Below is a small trained network, with its code and all its weights. Each question gives an input and a target symbol and asks what happens when units are switched off, that is, made to give their printed mean instead of their output.

import numpy as np


def w(rows, s, z=0):
    codes = np.array(rows[::2]) - 128.0
    scale = np.full(codes.shape[1], s)
    scale[-1] = z or s
    return codes * scale


def norm(h):
    return h / np.sqrt((h * h).mean(-1, keepdims=True) + 1e-5)


def f(y):
    return y / 2 * (1 + np.tanh(0.7978845608 * (y + 0.044715 * y**3)))


def softmax(a):
    e = np.exp(a - a.max(-1, keepdims=True))
    return e / e.sum(-1, keepdims=True)


def log_softmax(a):
    a = a - a.max(-1, keepdims=True)
    return a - np.log(np.exp(a).sum(-1, keepdims=True))


def net(x, mask):
    ids = ['ζηθξπψ'.index(c) for c in x.split()]
    T = len(ids)
    res = E[ids] + P[:T]
    u = 0
    for l in range(2):
        q, k, v = (norm(res) @ M[l].T for M in (Q, K, V))
        z = softmax(np.where(np.tri(T) > 0, q @ k.T / 2**0.5, -1e9)) @ v
        res = res + np.where(mask[u], z, O[l][:, -1]) @ O[l][:, :-1]
        u += 1
        y = f(norm(res) @ A[l][:, :-1].T + A[l][:, -1])
        res = res + np.where(mask[u : u + 16], y, B[l][:, -1]) @ B[l][:, :-1]
        u += 16
    return log_softmax(norm(res)[-1] @ U[:, :-1].T + U[:, -1])


Q, K, V, O, A, B = {}, {}, {}, {}, {}, {}
E = w([
[173,119,76,97,61],'ζ',
[105,106,90,253,140],'η',
[134,177,88,232,133],'θ',
[144,93,136,108,104],'ξ',
[154,251,154,122,156],'π',
[106,98,129,164,93],'ψ',
],0.015)
P = w([
[145,13,105,125,148],'0',
[72,124,130,109,139],'1',
[129,2,123,123,251],'2',
[105,134,76,91,93],'3',
[164,48,39,91,149],'4',
[86,159,51,58,91],'5',
[136,6,49,117,180],'6',
[141,98,173,31,88],'7',
[187,105,37,90,152],'8',
],0.0084)
Q[0] = w([
[99,159,143,83,163],'L0H1',
[112,118,60,139,10],'L0H1',
],0.011)
K[0] = w([
[144,159,212,161,135],'L0H1',
[2,148,81,127,108],'L0H1',
],0.0082)
V[0] = w([
[27,111,213,10,134],'L0H1',
[1,145,113,3,229],'L0H1',
],0.0043)
O[0] = w([
[30,136,19,160,123,2],'L0H1',
[217,65,205,2,80,6],'L0H1',
],0.0092,0.0013)
A[0] = w([
[161,146,95,136,121,150],'L0N1',
[127,67,38,43,173,159],'L0N2',
[173,48,97,158,228,217],'L0N3',
[132,155,82,121,194,124],'L0N4',
[81,147,151,181,138,106],'L0N5',
[12,113,196,140,151,142],'L0N6',
[10,151,101,144,254,142],'L0N7',
[188,160,107,116,187,145],'L0N8',
[60,158,87,174,118,130],'L0N9',
[137,168,105,96,164,84],'L0N10',
[167,175,128,2,177,192],'L0N11',
[69,113,18,177,130,147],'L0N12',
[65,166,28,127,197,103],'L0N13',
[135,96,184,154,175,89],'L0N14',
[18,112,147,112,106,3],'L0N15',
[88,120,84,216,239,115],'L0N16',
],0.0092,0.0029)
B[0] = w([
[214,120,192,69,146,150],'L0N1',
[174,126,94,114,175,188],'L0N2',
[113,97,196,182,50,223],'L0N3',
[65,9,84,135,119,144],'L0N4',
[146,168,166,110,149,143],'L0N5',
[160,162,183,79,196,150],'L0N6',
[228,102,157,27,194,163],'L0N7',
[120,11,172,197,98,159],'L0N8',
[253,186,184,139,89,177],'L0N9',
[104,96,69,189,125,134],'L0N10',
[99,84,37,114,76,189],'L0N11',
[74,119,182,115,140,254],'L0N12',
[131,96,157,159,194,164],'L0N13',
[224,157,115,128,86,131],'L0N14',
[143,47,201,182,81,141],'L0N15',
[114,239,70,107,85,208],'L0N16',
],0.0059,0.0081)
Q[1] = w([
[73,198,24,115,16],'L1H1',
[10,184,86,254,105],'L1H1',
],0.0061)
K[1] = w([
[152,181,55,2,174],'L1H1',
[135,173,96,132,215],'L1H1',
],0.0094)
V[1] = w([
[2,101,163,156,140],'L1H1',
[69,147,242,110,83],'L1H1',
],0.0068)
O[1] = w([
[159,138,75,202,175,31],'L1H1',
[81,114,1,118,62,255],'L1H1',
],0.0097,0.00094)
A[1] = w([
[97,179,198,96,107,222],'L1N1',
[132,237,73,156,174,254],'L1N2',
[163,212,123,120,2,124],'L1N3',
[178,216,181,188,194,200],'L1N4',
[146,44,99,35,175,30],'L1N5',
[145,89,127,207,103,130],'L1N6',
[85,78,145,42,124,139],'L1N7',
[56,117,49,196,147,161],'L1N8',
[62,94,232,142,131,101],'L1N9',
[194,162,112,75,179,108],'L1N10',
[42,198,119,162,161,123],'L1N11',
[191,126,210,91,134,165],'L1N12',
[101,212,128,130,179,49],'L1N13',
[175,120,114,166,125,48],'L1N14',
[200,110,60,137,212,80],'L1N15',
[215,20,29,48,175,154],'L1N16',
],0.0084,0.0037)
B[1] = w([
[132,94,165,147,72,202],'L1N1',
[168,90,134,53,91,177],'L1N2',
[205,114,145,128,144,224],'L1N3',
[56,52,138,47,120,204],'L1N4',
[166,147,172,155,203,167],'L1N5',
[86,157,58,171,145,215],'L1N6',
[189,255,146,122,43,177],'L1N7',
[33,141,158,47,116,196],'L1N8',
[88,90,156,103,240,166],'L1N9',
[131,81,100,245,148,136],'L1N10',
[84,95,180,74,209,133],'L1N11',
[57,198,81,106,189,191],'L1N12',
[242,153,199,174,169,127],'L1N13',
[175,109,62,228,141,126],'L1N14',
[107,89,36,152,48,132],'L1N15',
[163,90,152,76,149,255],'L1N16',
],0.0067,0.0056)
U = w([
[114,123,250,31,195,185],'ζ',
[173,130,148,246,128,66],'η',
[214,118,255,195,66,155],'θ',
[110,117,124,156,198,10],'ξ',
[155,54,181,225,244,114],'π',
[102,135,89,77,49,255],'ψ',
],0.0089,0.002)

Each question gives the input, a string of symbols that net reads in full, and the target symbol t.
The units are the heads (2 rows each of Q, K, V and O) and the neurons (one row each of A and B). Each row of codes is followed by its name. A weight is (code - 128) times the scale printed after its matrix; where a second scale follows, it is the last column's (O, A, B and U).
mask holds one flag per unit, layer by layer, with each layer's heads first. A switched-off unit (its flag False) gives its mean, the last column of its rows in O or B, instead of its output. The means were averaged over made-up inputs and are rounded, as every weight is.
A unit's drop is (log p(t) with every unit on - log p(t) with that unit switched off) / (log p(t) with every unit on - log p(t) with every unit switched off).
The circuit of an input: a set's keep is (log p(t) with only the set's units on - log p(t) with every unit switched off) / (log p(t) with every unit on - log p(t) with every unit switched off). Starting from the 12 units with the biggest drops (on a tie, the unit counted first), units are removed one at a time, each time the one whose removal leaves the highest keep (on an exact tie, the one counted first), for as long as the keep stays at least 0.8.
units of the circuit, in order: the units of the circuit, biggest drop first
k most important neurons: the k neurons with the biggest drops, biggest first
top k neurons in layer l: the k neurons of layer l with the biggest drops, biggest first
input θ ψ ψ θ θ, target ψ: units of the circuit, in order	L1N8
input η θ ψ, target η: 3 most important neurons	L0N3, L0N16, L0N9
input π ψ ζ ψ η ψ π, target ψ: top 2 neurons in layer 0	L0N8, L0N11
input θ ψ ξ ζ, target ζ: units of the circuit, in order	L1H1, L0N3
input π η ψ π, target θ: top 2 neurons in layer 0	L0N12, L0N2
input θ θ θ π π θ ψ ζ ζ, target θ: units of the circuit, in order	L0H1, L1N4
input ζ ψ ψ, target ζ: 2 most important neurons	L0N6, L0N7
input ξ π ψ ξ ψ, target π: top 3 neurons in layer 0	L0N7, L0N11, L0N12
input θ θ ξ ψ ζ η ψ ψ, target ψ: 3 most important neurons	L0N3, L0N9, L0N16
input ξ ζ ψ, target ξ: 3 most important neurons	L0N3, L0N16, L0N7
input θ ζ π θ η θ θ ψ η, target θ: 2 most important neurons	L0N16, L0N3
input ζ η θ η, target θ: top 4 neurons in layer 0	L0N16, L0N9, L0N3, L0N2
input η ψ θ ψ η, target ψ: units of the circuit, in order	L0N16, L1N8
input π ψ θ, target η: units of the circuit, in order	L0N16
input ψ π ψ π ψ, target π: top 2 neurons in layer 0	L0N11, L0N7
input ζ π π π ψ ζ ψ ψ ψ, target ζ: 3 most important neurons	L0N7, L0N12, L0N11
input π ψ ψ η η, target ψ: 3 most important neurons	L0N16, L1N8, L0N12
input ψ π π η, target ζ: 2 most important neurons	L0N16, L1N4
input π η ψ θ, target θ: 2 most important neurons	L0N9, L1N3
input ψ θ η θ, target θ: units of the circuit, in order	L0N9
input ψ π θ, target ψ: 4 most important neurons	L0N7, L0N16, L1N4, L1N2
input π ψ π, target π: top 2 neurons in layer 0	L0N8, L0N6
input η ξ π ζ, target ζ: 2 most important neurons	L0N16, L0N3
input ξ π ψ ψ, target θ: top 3 neurons in layer 0	L0N9, L0N2, L0N4
input ζ ψ ψ ψ ψ ψ ψ, target ψ: top 2 neurons in layer 0	L0N16, L0N8
input ψ ψ ψ ψ π ψ ζ π, target θ: 2 most important neurons	L0N12, L0N15
input π ξ π ψ ζ π ζ ψ π, target π: top neuron in layer 0	L0N11
input η ψ ψ, target η: top 2 neurons in layer 1	L1N4, L1N8
